Below is a small trained network, with its code and all its weights. Each question gives an input and a class and asks what happens when units are switched off, that is, made to give their printed mean instead of their output.

import numpy as np


def w(rows, s, z=0):
    codes = np.array(rows[::2]) - 128.0
    scale = np.full(codes.shape[1], s)
    scale[-1] = z or s
    return codes * scale


def norm(h):
    return h / np.sqrt((h * h).mean(-1, keepdims=True) + 1e-5)


def f(y):
    return np.maximum(y, 0)


def log_softmax(a):
    a = a - a.max(-1, keepdims=True)
    return a - np.log(np.exp(a).sum(-1, keepdims=True))


def net(x, mask):
    res = np.array(x, float).reshape(1, 7) / 4 @ E
    u = 0
    for l in range(2):
        y = f(norm(res) @ A[l][:, :-1].T + A[l][:, -1])
        res = res + np.where(mask[u : u + 6], y, B[l][:, -1]) @ B[l][:, :-1]
        u += 6
    return log_softmax(norm(res)[-1] @ U[:, :-1].T + U[:, -1])


A, B = {}, {}
E = w([
[129,131,127,127],'x0',
[106,2,171,77],'x1',
[65,228,149,99],'x2',
[130,126,126,126],'x3',
[126,129,129,130],'x4',
[130,129,129,131],'x5',
[17,114,105,174],'x6',
],0.0069)
A[0] = w([
[195,153,53,168,2],'L0N0',
[115,159,74,199,9],'L0N1',
[150,117,113,187,87],'L0N2',
[190,176,116,137,141],'L0N3',
[129,143,216,3,66],'L0N4',
[115,96,74,157,29],'L0N5',
],0.016,0.0028)
B[0] = w([
[132,21,116,122,208],'L0N0',
[164,193,97,181,203],'L0N1',
[95,76,104,137,168],'L0N2',
[89,94,149,61,229],'L0N3',
[142,115,61,159,254],'L0N4',
[129,8,94,176,165],'L0N5',
],0.016,0.0066)
A[1] = w([
[208,72,105,136,193],'L1N0',
[191,216,110,154,132],'L1N1',
[174,192,128,57,25],'L1N2',
[6,64,106,135,107],'L1N3',
[137,151,135,38,60],'L1N4',
[160,73,151,119,252],'L1N5',
],0.015,0.003)
B[1] = w([
[161,145,173,185,249],'L1N0',
[82,87,149,136,164],'L1N1',
[203,110,148,59,139],'L1N2',
[147,148,106,19,233],'L1N3',
[119,190,8,124,147],'L1N4',
[67,201,218,149,219],'L1N5',
],0.011)
U = w([
[103,52,194,85,195],'0',
[155,79,69,208,236],'1',
[111,162,79,48,163],'2',
[4,188,117,195,2],'3',
[186,135,225,216,21],'4',
],0.022,0.0042)

Each question gives the input, the list of numbers given to net, and the class t.
The units are the neurons (one row each of A and B). Each row of codes is followed by its name. A weight is (code - 128) times the scale printed after its matrix; where a second scale follows, it is the last column's (A, B and U).
mask holds one flag per neuron, layer by layer. A switched-off neuron (its flag False) gives its mean, the last column of its row in B, instead of its output. The means were averaged over made-up inputs and are rounded, as every weight is.
A unit's drop is (log p(t) with every unit on - log p(t) with that unit switched off) / (log p(t) with every unit on - log p(t) with every unit switched off).
The circuit of an input: a set's keep is (log p(t) with only the set's units on - log p(t) with every unit switched off) / (log p(t) with every unit on - log p(t) with every unit switched off). Starting from all 12 units, units are removed one at a time, each time the one whose removal leaves the highest keep (on an exact tie, the one counted first), for as long as the keep stays at least 0.8.
circuit, biggest first: the units of the circuit, biggest drop first
most important unit: the unit with the biggest drop
top k neurons: the k neurons with the biggest drops, biggest first
k most important neurons of layer l: the k neurons of layer l with the biggest drops, biggest first
drop when u is switched off: that unit's drop, to one decimal
input [-4,2,-1,8,-5,-8,-4], class 4: top 2 neurons -> (L1N0 L0N1)
input [-7,-8,-1,7,6,5,4], class 1: circuit, biggest first -> (L0N0)
input [5,1,-6,-2,-5,4,-1], class 4: 2 most important neurons of layer 0 -> (L0N3 L0N4)
input [-8,8,-8,5,-1,-4,-2], class 4: circuit, biggest first -> (L0N3 L1N0 L1N5)
input [3,-3,-1,-6,-3,-2,0], class 0: top 2 neurons -> (L0N3 L0N0)
input [-1,-5,-3,1,-4,-6,-3], class 0: 2 most important neurons of layer 0 -> (L0N0 L0N3)
input [-7,4,0,-3,-3,-7,0], class 4: top 3 neurons -> (L0N3 L1N0 L0N2)
input [-7,5,0,2,-5,-4,-5], class 4: top 2 neurons -> (L1N0 L0N1)
input [8,1,-5,-6,-2,-7,-2], class 4: top 3 neurons -> (L0N3 L1N0 L1N5)
input [-4,-1,-2,-4,-3,5,7], class 1: top 2 neurons -> (L0N5 L0N1)
input [7,-5,0,1,-8,-5,-3], class 0: top 2 neurons -> (L0N0 L0N3)
input [7,5,0,-2,8,3,-2], class 4: 2 most important neurons of layer 1 -> (L1N0 L1N4)
input [2,0,-8,-4,8,3,0], class 0: 3 most important neurons of layer 0 -> (L0N4 L0N1 L0N2)
input [-8,-7,-8,-7,4,-6,-2], class 0: circuit, biggest first -> (L0N3)
input [-2,-1,-2,3,6,2,6], class 1: top 3 neurons -> (L0N5 L0N1 L1N5)
input [4,-5,1,-1,7,-6,-1], class 2: 3 most important neurons of layer 0 -> (L0N3 L0N5 L0N1)
input [-4,7,2,1,-2,-2,6], class 2: top 2 neurons -> (L1N3 L0N0)
input [5,5,2,3,8,3,-7], class 1: drop when L0N4 is switched off -> 1.1
input [1,4,3,3,5,2,-8], class 1: drop when L0N4 is switched off -> 1.0
input [1,-3,-2,-2,-7,-3,-2], class 0: most important unit -> L0N0
input [7,-4,-3,-5,-4,-1,-8], class 0: drop when L0N0 is switched off -> 0.6
input [4,3,6,7,1,-7,-7], class 1: drop when L1N2 is switched off -> 0.0
